Below is a small trained network, with its code and all its weights. Each question gives an input and a class and asks what happens when units are switched off, that is, made to give their printed mean instead of their output.

import numpy as np


def w(rows, s, z=0):
    codes = np.array(rows[::2]) - 128.0
    scale = np.full(codes.shape[1], s)
    scale[-1] = z or s
    return codes * scale


def norm(h):
    return h / np.sqrt((h * h).mean(-1, keepdims=True) + 1e-5)


def f(y):
    return y / 2 * (1 + np.tanh(0.7978845608 * (y + 0.044715 * y**3)))


def log_softmax(a):
    a = a - a.max(-1, keepdims=True)
    return a - np.log(np.exp(a).sum(-1, keepdims=True))


def net(x, mask):
    res = np.array(x, float).reshape(1, 2) / 4 @ E
    u = 0
    for l in range(3):
        y = f(norm(res) @ A[l][:, :-1].T + A[l][:, -1])
        res = res + np.where(mask[u : u + 6], y, B[l][:, -1]) @ B[l][:, :-1]
        u += 6
    return log_softmax(norm(res)[-1] @ U[:, :-1].T + U[:, -1])


A, B = {}, {}
E = w([
[121,148,73,3,87,152,160,95,166],'x0',
[169,108,53,156,115,139,40,71,92],'x1',
],0.0082)
A[0] = w([
[88,161,132,171,180,96,118,127,181,207],'L0N1',
[137,61,81,135,152,52,98,100,98,252],'L0N2',
[177,134,208,128,153,127,81,142,119,86],'L0N3',
[132,148,163,1,129,147,103,88,164,217],'L0N4',
[120,120,21,175,90,35,188,151,102,200],'L0N5',
[49,126,109,129,133,12,120,168,112,224],'L0N6',
],0.007,0.0013)
B[0] = w([
[172,152,127,90,183,133,98,69,205,173],'L0N1',
[144,73,217,12,141,141,179,149,205,208],'L0N2',
[121,179,130,173,64,191,199,162,253,165],'L0N3',
[192,206,107,177,134,168,158,108,101,255],'L0N4',
[89,191,40,199,97,29,221,160,149,144],'L0N5',
[158,114,98,21,97,163,89,56,74,166],'L0N6',
],0.0063,0.0052)
A[1] = w([
[143,65,78,153,163,175,110,90,147,136],'L1N1',
[169,66,51,131,116,65,46,184,111,118],'L1N2',
[106,99,126,127,160,109,104,83,39,3],'L1N3',
[184,195,149,125,170,61,174,165,87,134],'L1N4',
[97,94,141,254,166,113,86,135,111,62],'L1N5',
[160,124,71,143,110,108,61,107,117,137],'L1N6',
],0.0081,0.0017)
B[1] = w([
[79,134,234,98,79,81,126,135,146,206],'L1N1',
[15,119,192,50,135,121,98,177,183,204],'L1N2',
[60,180,67,109,152,70,230,186,132,104],'L1N3',
[15,2,173,152,126,83,32,122,167,229],'L1N4',
[142,170,53,254,107,246,137,83,145,254],'L1N5',
[7,20,218,91,167,114,138,152,139,197],'L1N6',
],0.0072,0.0038)
A[2] = w([
[79,121,108,190,164,185,2,177,103,132],'L2N1',
[214,119,151,109,170,121,192,163,164,86],'L2N2',
[150,129,74,93,102,176,183,148,131,239],'L2N3',
[43,103,185,118,134,154,179,223,86,251],'L2N4',
[182,98,137,204,167,175,118,191,113,52],'L2N5',
[164,24,135,127,116,107,52,68,91,192],'L2N6',
],0.0087,0.0014)
B[2] = w([
[161,163,80,73,129,63,152,134,55,219],'L2N1',
[138,177,159,146,90,54,70,218,71,162],'L2N2',
[167,90,80,254,184,142,126,91,73,189],'L2N3',
[83,68,171,52,80,113,60,82,194,254],'L2N4',
[185,125,44,124,142,184,168,86,84,194],'L2N5',
[146,188,170,187,113,87,132,215,135,170],'L2N6',
],0.0092,0.0057)
U = w([
[202,123,29,154,142,220,182,60,100,165],'0',
[62,43,200,46,84,90,78,110,219,135],'1',
[197,206,159,150,109,21,106,249,98,134],'2',
[119,91,86,72,245,123,144,227,141,10],'3',
],0.016,0.012)

Each question gives the input, the list of numbers given to net, and the class t.
The units are the neurons (one row each of A and B). Each row of codes is followed by its name. A weight is (code - 128) times the scale printed after its matrix; where a second scale follows, it is the last column's (A, B and U).
mask holds one flag per neuron, layer by layer. A switched-off neuron (its flag False) gives its mean, the last column of its row in B, instead of its output. The means were averaged over made-up inputs and are rounded, as every weight is.
A unit's drop is (log p(t) with every unit on - log p(t) with that unit switched off) / (log p(t) with every unit on - log p(t) with every unit switched off).
unit that matters most: the unit with the biggest drop
k most important neurons: the k neurons with the biggest drops, biggest first
top k neurons in layer l: the k neurons of layer l with the biggest drops, biggest first
drop of u: that unit's drop, to one decimal
input [7,-6], class 0: unit that matters most -> L1N6
input [3,-2], class 2: top 3 neurons in layer 0 -> (L0N3 L0N4 L0N2)
input [-1,-3], class 2: top 2 neurons in layer 0 -> (L0N1 L0N6)
input [-4,5], class 1: 2 most important neurons -> (L1N2 L0N4)
input [-4,-4], class 0: 2 most important neurons -> (L0N2 L1N1)
input [-7,8], class 1: 2 most important neurons -> (L1N2 L1N6)
input [6,7], class 1: 2 most important neurons -> (L1N6 L0N3)
input [-1,3], class 2: 2 most important neurons -> (L0N2 L1N6)
input [-3,-3], class 2: 2 most important neurons -> (L0N1 L0N6)
input [-2,-3], class 2: top 3 neurons in layer 1 -> (L1N5 L1N6 L1N2)
input [-2,-2], class 2: 2 most important neurons -> (L1N5 L2N2)
input [3,2], class 2: top 3 neurons in layer 1 -> (L1N5 L1N4 L1N2)
input [1,0], class 2: top 2 neurons in layer 1 -> (L1N4 L1N5)
input [-1,1], class 2: unit that matters most -> L2N2
input [-2,2], class 2: 2 most important neurons -> (L0N2 L2N2)
input [-3,-1], class 2: drop of L1N5 -> 1.5
input [5,7], class 1: drop of L1N6 -> 4.1
input [-5,7], class 1: drop of L1N2 -> 4.4
